Below are the code and all the weights of a small trained network. Each question names an input and a class and asks about switching units off, where a switched-off unit gives its printed mean instead of its output.

import numpy as np


def w(rows, s, z=0):
    codes = np.array(rows[::2]) - 128.0
    scale = np.full(codes.shape[1], s)
    scale[-1] = z or s
    return codes * scale


def f(y):
    return y / 2 * (1 + np.tanh(0.7978845608 * (y + 0.044715 * y**3)))


def log_softmax(a):
    a = a - a.max(-1, keepdims=True)
    return a - np.log(np.exp(a).sum(-1, keepdims=True))


def net(x, mask):
    res = np.array(x, float).reshape(1, 6) / 4 @ E
    y = f(res @ A[0][:, :-1].T + A[0][:, -1])
    res = res + np.where(mask, y, B[0][:, -1]) @ B[0][:, :-1]
    return log_softmax(res[-1] @ U[:, :-1].T + U[:, -1])


A, B = {}, {}
E = w([
[200,86,92,205],'x0',
[129,128,127,127],'x1',
[185,250,108,96],'x2',
[132,123,127,123],'x3',
[129,126,127,123],'x4',
[96,116,15,92],'x5',
],0.014)
A[0] = w([
[144,83,124,99,129],'neuron 1',
[106,152,58,76,246],'neuron 2',
[151,139,153,98,135],'neuron 3',
[163,102,239,195,254],'neuron 4',
[213,235,54,118,59],'neuron 5',
[18,138,135,29,121],'neuron 6',
[156,185,194,88,134],'neuron 7',
[150,123,146,143,60],'neuron 8',
[9,143,151,91,132],'neuron 9',
[142,76,105,154,76],'neuron 10',
[107,56,47,192,102],'neuron 11',
[194,82,229,166,15],'neuron 12',
[151,225,101,144,204],'neuron 13',
[126,197,170,59,119],'neuron 14',
[139,172,224,67,147],'neuron 15',
],0.011,0.0092)
B[0] = w([
[109,142,129,129,137],'neuron 1',
[114,104,157,162,213],'neuron 2',
[120,132,108,145,142],'neuron 3',
[161,127,163,55,251],'neuron 4',
[167,51,246,126,200],'neuron 5',
[144,100,205,122,207],'neuron 6',
[113,164,68,141,178],'neuron 7',
[142,132,147,122,128],'neuron 8',
[158,84,182,120,192],'neuron 9',
[99,122,101,167,144],'neuron 10',
[101,165,86,158,179],'neuron 11',
[131,84,177,178,183],'neuron 12',
[130,166,104,97,204],'neuron 13',
[103,166,77,115,179],'neuron 14',
[116,169,66,137,191],'neuron 15',
],0.014,0.018)
U = w([
[156,95,214,28,86],'0',
[149,43,230,216,250],'1',
[66,187,2,131,53],'2',
],0.0094,0.0023)

Each question gives the input, the list of numbers given to net, and the class t.
The units are the neurons (one row each of A and B). Each row of codes is followed by its name. A weight is (code - 128) times the scale printed after its matrix; where a second scale follows, it is the last column's (A, B and U).
mask holds one flag per neuron, in row order. A switched-off neuron (its flag False) gives its mean, the last column of its row in B, instead of its output. The means were averaged over made-up inputs and are rounded, as every weight is.
A unit's drop is (log p(t) with every unit on - log p(t) with that unit switched off) / (log p(t) with every unit on - log p(t) with every unit switched off).
The circuit of an input: a set's keep is (log p(t) with only the set's units on - log p(t) with every unit switched off) / (log p(t) with every unit on - log p(t) with every unit switched off). Starting from the 12 units with the biggest drops (on a tie, the unit counted first), units are removed one at a time, each time the one whose removal leaves the highest keep (on an exact tie, the one counted first), for as long as the keep stays at least 0.8.
units of the circuit, in order: the units of the circuit, biggest drop first
k most important neurons: the k neurons with the biggest drops, biggest first
drop of u: that unit's drop, to one decimal
input [5,-4,3,-5,3,-4], class 0: units of the circuit, in order => [neuron 4]
input [-4,1,-1,4,6,8], class 1: units of the circuit, in order => [neuron 4; neuron 2]
input [-1,6,1,-1,7,0], class 2: 2 most important neurons => [neuron 5; neuron 4]
input [2,-1,8,7,-4,2], class 1: 3 most important neurons => [neuron 5; neuron 4; neuron 2]
input [1,8,-8,1,2,3], class 2: 4 most important neurons => [neuron 5; neuron 11; neuron 12; neuron 6]
input [2,6,4,5,-4,2], class 1: 3 most important neurons => [neuron 4; neuron 5; neuron 2]
input [6,7,5,-2,-3,-3], class 0: units of the circuit, in order => [neuron 13; neuron 2]
input [-3,-3,1,0,-5,-1], class 2: units of the circuit, in order => [neuron 5; neuron 4]
input [-2,-5,-8,-1,1,-2], class 0: 3 most important neurons => [neuron 4; neuron 2; neuron 5]
input [5,4,4,-6,-4,-1], class 0: 2 most important neurons => [neuron 12; neuron 13]
input [0,6,-1,-3,-1,-6], class 0: 2 most important neurons => [neuron 4; neuron 2]
input [5,3,0,-5,-7,8], class 2: 3 most important neurons => [neuron 11; neuron 6; neuron 9]
input [8,-5,2,-3,-6,0], class 0: 2 most important neurons => [neuron 2; neuron 12]
input [5,7,4,5,-4,7], class 1: most important neuron => [neuron 5]
input [-1,6,-4,8,2,-4], class 0: 2 most important neurons => [neuron 4; neuron 2]
input [-2,8,-5,4,-7,-2], class 0: units of the circuit, in order => [neuron 2; neuron 4]
input [-4,3,0,8,-5,8], class 1: units of the circuit, in order => [neuron 4; neuron 2]
input [-8,-4,-1,2,7,4], class 1: 3 most important neurons => [neuron 4; neuron 2; neuron 13]
input [-1,1,-3,1,-2,6], class 1: drop of neuron 4 => 0.2
input [-6,-3,-5,-2,5,6], class 1: units of the circuit, in order => [neuron 4]
input [-5,-2,-7,-1,0,5], class 1: drop of neuron 13 => 0.0
input [2,3,-2,-1,2,6], class 2: drop of neuron 5 => 0.3
